Below is a small trained network, with its code and all its weights. Each question gives an input and a class and asks what happens when units are switched off, that is, made to give their printed mean instead of their output.

import numpy as np


def w(rows, s, z=0):
    codes = np.array(rows[::2]) - 128.0
    scale = np.full(codes.shape[1], s)
    scale[-1] = z or s
    return codes * scale


def f(y):
    return np.maximum(y, 0)


def log_softmax(a):
    a = a - a.max(-1, keepdims=True)
    return a - np.log(np.exp(a).sum(-1, keepdims=True))


def net(x, mask):
    res = np.array(x, float).reshape(1, 7) / 4 @ E
    y = f(res @ A[0][:, :-1].T + A[0][:, -1])
    res = res + np.where(mask, y, B[0][:, -1]) @ B[0][:, :-1]
    return log_softmax(res[-1] @ U[:, :-1].T + U[:, -1])


A, B = {}, {}
E = w([
[222,163,167,224,67],'x0',
[136,117,125,122,117],'x1',
[65,38,129,237,126],'x2',
[138,114,126,121,114],'x3',
[123,134,133,130,130],'x4',
[92,185,8,157,23],'x5',
[133,118,124,126,121],'x6',
],0.011)
A[0] = w([
[114,83,100,85,186,181],'N1',
[71,165,82,95,87,151],'N2',
[154,137,169,155,143,119],'N3',
[173,158,112,160,74,117],'N4',
[178,134,163,109,207,185],'N5',
[84,88,68,155,105,142],'N6',
[103,78,153,114,182,181],'N7',
[189,97,179,132,126,155],'N8',
[91,61,115,222,120,162],'N9',
[158,125,126,179,104,120],'N10',
[182,157,108,44,144,220],'N11',
[111,78,141,80,144,166],'N12',
[43,50,115,124,134,132],'N13',
[103,52,157,157,150,151],'N14',
[186,165,102,70,144,254],'N15',
[144,89,114,80,214,170],'N16',
[229,117,140,51,128,143],'N17',
[230,107,190,192,174,158],'N18',
[121,112,106,5,115,182],'N19',
[151,190,118,87,154,219],'N20',
[127,205,76,150,44,143],'N21',
[105,78,162,112,174,153],'N22',
[128,161,173,87,127,138],'N23',
[125,150,103,222,98,118],'N24',
[106,67,180,159,164,174],'N25',
[213,153,159,156,135,176],'N26',
],0.013,0.0054)
B[0] = w([
[149,137,136,84,68,194],'N1',
[110,181,24,111,113,203],'N2',
[133,127,100,210,164,166],'N3',
[220,174,200,98,59,204],'N4',
[103,82,238,138,114,207],'N5',
[34,85,100,27,103,198],'N6',
[183,84,162,54,120,198],'N7',
[122,117,132,238,162,188],'N8',
[70,2,140,117,75,234],'N9',
[140,94,228,162,72,180],'N10',
[73,208,165,184,125,220],'N11',
[152,155,158,64,101,181],'N12',
[180,100,64,63,173,209],'N13',
[183,63,70,78,115,198],'N14',
[118,251,176,161,126,220],'N15',
[141,125,226,65,49,201],'N16',
[115,160,164,187,180,207],'N17',
[132,62,101,233,177,230],'N18',
[18,175,178,107,111,206],'N19',
[126,197,153,155,90,204],'N20',
[152,147,139,44,133,250],'N21',
[159,114,144,91,108,192],'N22',
[104,133,167,154,140,170],'N23',
[103,113,208,94,45,216],'N24',
[192,45,104,137,139,205],'N25',
[188,169,143,236,182,210],'N26',
],0.0075,0.015)
U = w([
[73,103,219,129,93,230],'0',
[152,154,147,191,240,83],'1',
[212,86,122,76,155,117],'2',
[137,58,103,199,169,3],'3',
[66,204,65,105,154,230],'4',
[249,206,126,106,119,109],'5',
[49,98,45,94,149,79],'6',
],0.012,0.0013)

Each question gives the input, the list of numbers given to net, and the class t.
The units are the neurons (one row each of A and B). Each row of codes is followed by its name. A weight is (code - 128) times the scale printed after its matrix; where a second scale follows, it is the last column's (A, B and U).
mask holds one flag per neuron, in row order. A switched-off neuron (its flag False) gives its mean, the last column of its row in B, instead of its output. The means were averaged over made-up inputs and are rounded, as every weight is.
A unit's drop is (log p(t) with every unit on - log p(t) with that unit switched off) / (log p(t) with every unit on - log p(t) with every unit switched off).
The circuit of an input: a set's keep is (log p(t) with only the set's units on - log p(t) with every unit switched off) / (log p(t) with every unit on - log p(t) with every unit switched off). Starting from the 12 units with the biggest drops (on a tie, the unit counted first), units are removed one at a time, each time the one whose removal leaves the highest keep (on an exact tie, the one counted first), for as long as the keep stays at least 0.8.
circuit, biggest first: the units of the circuit, biggest drop first
k most important neurons: the k neurons with the biggest drops, biggest first
drop of u: that unit's drop, to one decimal
input [3,-1,-1,6,5,1,1], class 5: circuit, biggest first => (N9)
input [5,-8,0,4,-3,3,-2], class 5: circuit, biggest first => (N5, N4)
input [-7,1,-8,7,-6,1,-7], class 4: 2 most important neurons => (N2, N9)
input [0,6,8,0,0,6,8], class 6: 2 most important neurons => (N6, N13)
input [1,6,5,0,0,-8,-6], class 3: 2 most important neurons => (N18, N8)
input [1,-1,-2,-6,3,1,6], class 5: 4 most important neurons => (N9, N6, N18, N19)
input [1,-5,-1,4,6,-8,6], class 1: 2 most important neurons => (N18, N9)
input [-4,-1,1,-1,2,-8,7], class 2: drop of N25 => 0.2
input [-4,3,1,-1,-8,4,-5], class 6: drop of N15 => 0.1
input [7,-8,2,-8,-1,0,-8], class 3: drop of N16 => 0.1
input [4,-2,8,2,8,-5,-8], class 3: drop of N18 => 0.0
